Here is a tiny trained network, its code and every weight. The questions are about switching its units off for an input and a class, where a switched-off unit gives its printed mean instead of its output.

import numpy as np


def w(rows, s, z=0):
    codes = np.array(rows[::2]) - 128.0
    scale = np.full(codes.shape[1], s)
    scale[-1] = z or s
    return codes * scale


def f(y):
    return y / 2 * (1 + np.tanh(0.7978845608 * (y + 0.044715 * y**3)))


def log_softmax(a):
    a = a - a.max(-1, keepdims=True)
    return a - np.log(np.exp(a).sum(-1, keepdims=True))


def net(x, mask):
    res = np.array(x, float).reshape(1, 8) / 4 @ E
    y = f(res @ A[0][:, :-1].T + A[0][:, -1])
    res = res + np.where(mask, y, B[0][:, -1]) @ B[0][:, :-1]
    return log_softmax(res[-1] @ U[:, :-1].T + U[:, -1])


A, B = {}, {}
E = w([
[201,198,184,136,73,167,214,214,70,178,75],'x0',
[96,164,44,245,46,117,210,117,200,142,94],'x1',
[178,87,133,198,201,93,168,159,157,181,159],'x2',
[96,161,192,112,131,81,113,112,253,96,193],'x3',
[173,156,93,103,108,99,217,5,106,100,216],'x4',
[157,71,204,170,99,79,200,210,124,25,127],'x5',
[57,70,147,149,77,61,174,38,137,156,130],'x6',
[137,122,88,189,205,68,90,121,119,32,148],'x7',
],0.0073)
A[0] = w([
[121,232,154,143,91,143,145,151,159,164,150,141],'N1',
[110,99,109,166,163,101,104,183,172,190,126,127],'N2',
[48,116,93,138,137,75,82,69,135,53,234,235],'N3',
[72,162,52,95,83,190,168,127,149,81,85,147],'N4',
[153,168,76,96,172,165,109,141,68,123,128,193],'N5',
[213,87,58,136,169,53,146,79,106,194,117,164],'N6',
[196,99,135,119,99,98,144,156,58,164,152,226],'N7',
[136,172,137,114,64,128,114,134,144,221,120,149],'N8',
[187,115,114,178,132,98,109,209,101,158,190,205],'N9',
[121,82,156,109,95,116,104,88,67,217,140,145],'N10',
[180,205,56,255,148,137,219,142,160,126,76,209],'N11',
[139,155,10,70,124,173,103,127,80,83,128,219],'N12',
[63,173,135,158,102,153,136,141,177,161,132,143],'N13',
[104,103,89,137,103,109,110,111,118,154,90,104],'N14',
[91,147,126,121,96,128,161,147,74,66,138,252],'N15',
[105,53,80,140,153,142,47,168,187,137,39,175],'N16',
[126,114,167,128,100,69,129,72,147,81,175,155],'N17',
[153,96,73,180,206,190,206,154,81,165,165,209],'N18',
[209,165,123,112,119,148,96,107,58,168,152,224],'N19',
[82,82,114,101,147,106,129,58,139,99,148,171],'N20',
],0.0088,0.0032)
B[0] = w([
[221,138,140,89,104,154,135,116,216,89,185,178],'N1',
[116,160,20,164,217,192,75,61,2,123,165,179],'N2',
[95,7,192,155,197,84,127,159,109,17,198,252],'N3',
[182,159,144,140,125,185,102,103,184,126,130,182],'N4',
[103,127,66,134,144,199,101,129,160,123,102,190],'N5',
[43,50,164,143,211,101,142,231,198,106,125,198],'N6',
[36,103,148,112,214,45,126,219,127,26,164,190],'N7',
[145,125,61,54,74,143,228,144,172,143,131,192],'N8',
[97,110,157,200,123,134,53,124,170,99,196,188],'N9',
[104,93,177,122,149,118,131,162,158,38,123,186],'N10',
[74,102,158,93,127,94,135,78,217,47,185,245],'N11',
[134,128,50,196,135,213,112,43,53,134,122,200],'N12',
[222,101,69,173,72,143,99,43,155,143,170,173],'N13',
[103,168,124,16,166,123,102,161,87,174,134,154],'N14',
[127,138,160,103,154,183,96,173,103,64,115,173],'N15',
[68,140,107,192,133,187,152,157,117,170,124,220],'N16',
[65,97,138,102,127,42,153,216,183,105,87,193],'N17',
[66,11,94,127,211,66,133,87,188,71,167,204],'N18',
[112,103,136,61,125,192,75,141,123,68,160,196],'N19',
[101,104,187,116,184,46,130,162,172,90,219,197],'N20',
],0.0067,0.011)
U = w([
[65,181,86,126,132,243,118,139,68,146,68,110],'0',
[93,184,130,107,140,153,111,92,74,161,119,98],'1',
[228,181,106,167,43,205,104,102,204,136,130,137],'2',
[252,206,55,153,165,23,232,125,77,224,24,4],'3',
[86,119,130,189,200,158,38,120,97,75,158,175],'4',
[67,113,254,96,158,77,209,189,172,66,136,141],'5',
[209,252,102,159,142,44,201,93,2,195,123,17],'6',
[108,116,61,84,145,123,200,86,173,121,162,130],'7',
],0.0071,0.0035)

Each question gives the input, the list of numbers given to net, and the class t.
The units are the neurons (one row each of A and B). Each row of codes is followed by its name. A weight is (code - 128) times the scale printed after its matrix; where a second scale follows, it is the last column's (A, B and U).
mask holds one flag per neuron, in row order. A switched-off neuron (its flag False) gives its mean, the last column of its row in B, instead of its output. The means were averaged over made-up inputs and are rounded, as every weight is.
A unit's drop is (log p(t) with every unit on - log p(t) with that unit switched off) / (log p(t) with every unit on - log p(t) with every unit switched off).
The circuit of an input: a set's keep is (log p(t) with only the set's units on - log p(t) with every unit switched off) / (log p(t) with every unit on - log p(t) with every unit switched off). Starting from the 12 units with the biggest drops (on a tie, the unit counted first), units are removed one at a time, each time the one whose removal leaves the highest keep (on an exact tie, the one counted first), for as long as the keep stays at least 0.8.
units of the circuit, in order: the units of the circuit, biggest drop first
k most important neurons: the k neurons with the biggest drops, biggest first
drop when u is switched off: that unit's drop, to one decimal
input [3,7,7,-2,3,-7,-5,3], class 7: units of the circuit, in order -> (N11; N3)
input [8,3,-4,-3,4,3,-6,6], class 4: units of the circuit, in order -> (N12)
input [-6,-8,7,1,-2,-8,5,1], class 5: units of the circuit, in order -> (N20; N6)
input [0,3,-6,-7,-1,-1,5,-6], class 0: 2 most important neurons -> (N14; N11)
input [-6,7,-5,7,7,0,-7,8], class 5: 2 most important neurons -> (N17; N3)
input [-5,0,-4,-1,-3,-6,8,-5], class 5: 3 most important neurons -> (N10; N20; N3)
input [0,8,2,4,-1,-6,5,8], class 5: 3 most important neurons -> (N11; N3; N12)
input [-1,-7,7,1,-4,2,6,-1], class 4: 3 most important neurons -> (N2; N11; N8)
input [0,3,3,-1,-4,4,4,2], class 4: 2 most important neurons -> (N2; N8)
input [6,2,7,3,-5,-2,5,3], class 7: 2 most important neurons -> (N3; N11)
input [5,5,7,7,-8,-5,7,1], class 2: drop when N3 is switched off -> 0.1
input [8,4,-5,4,5,2,-8,-5], class 2: drop when N6 is switched off -> 0.0
input [1,6,4,2,-3,1,2,0], class 7: drop when N11 is switched off -> 0.3
input [0,1,-1,-2,-4,-3,2,3], class 0: most important neuron -> (N3)
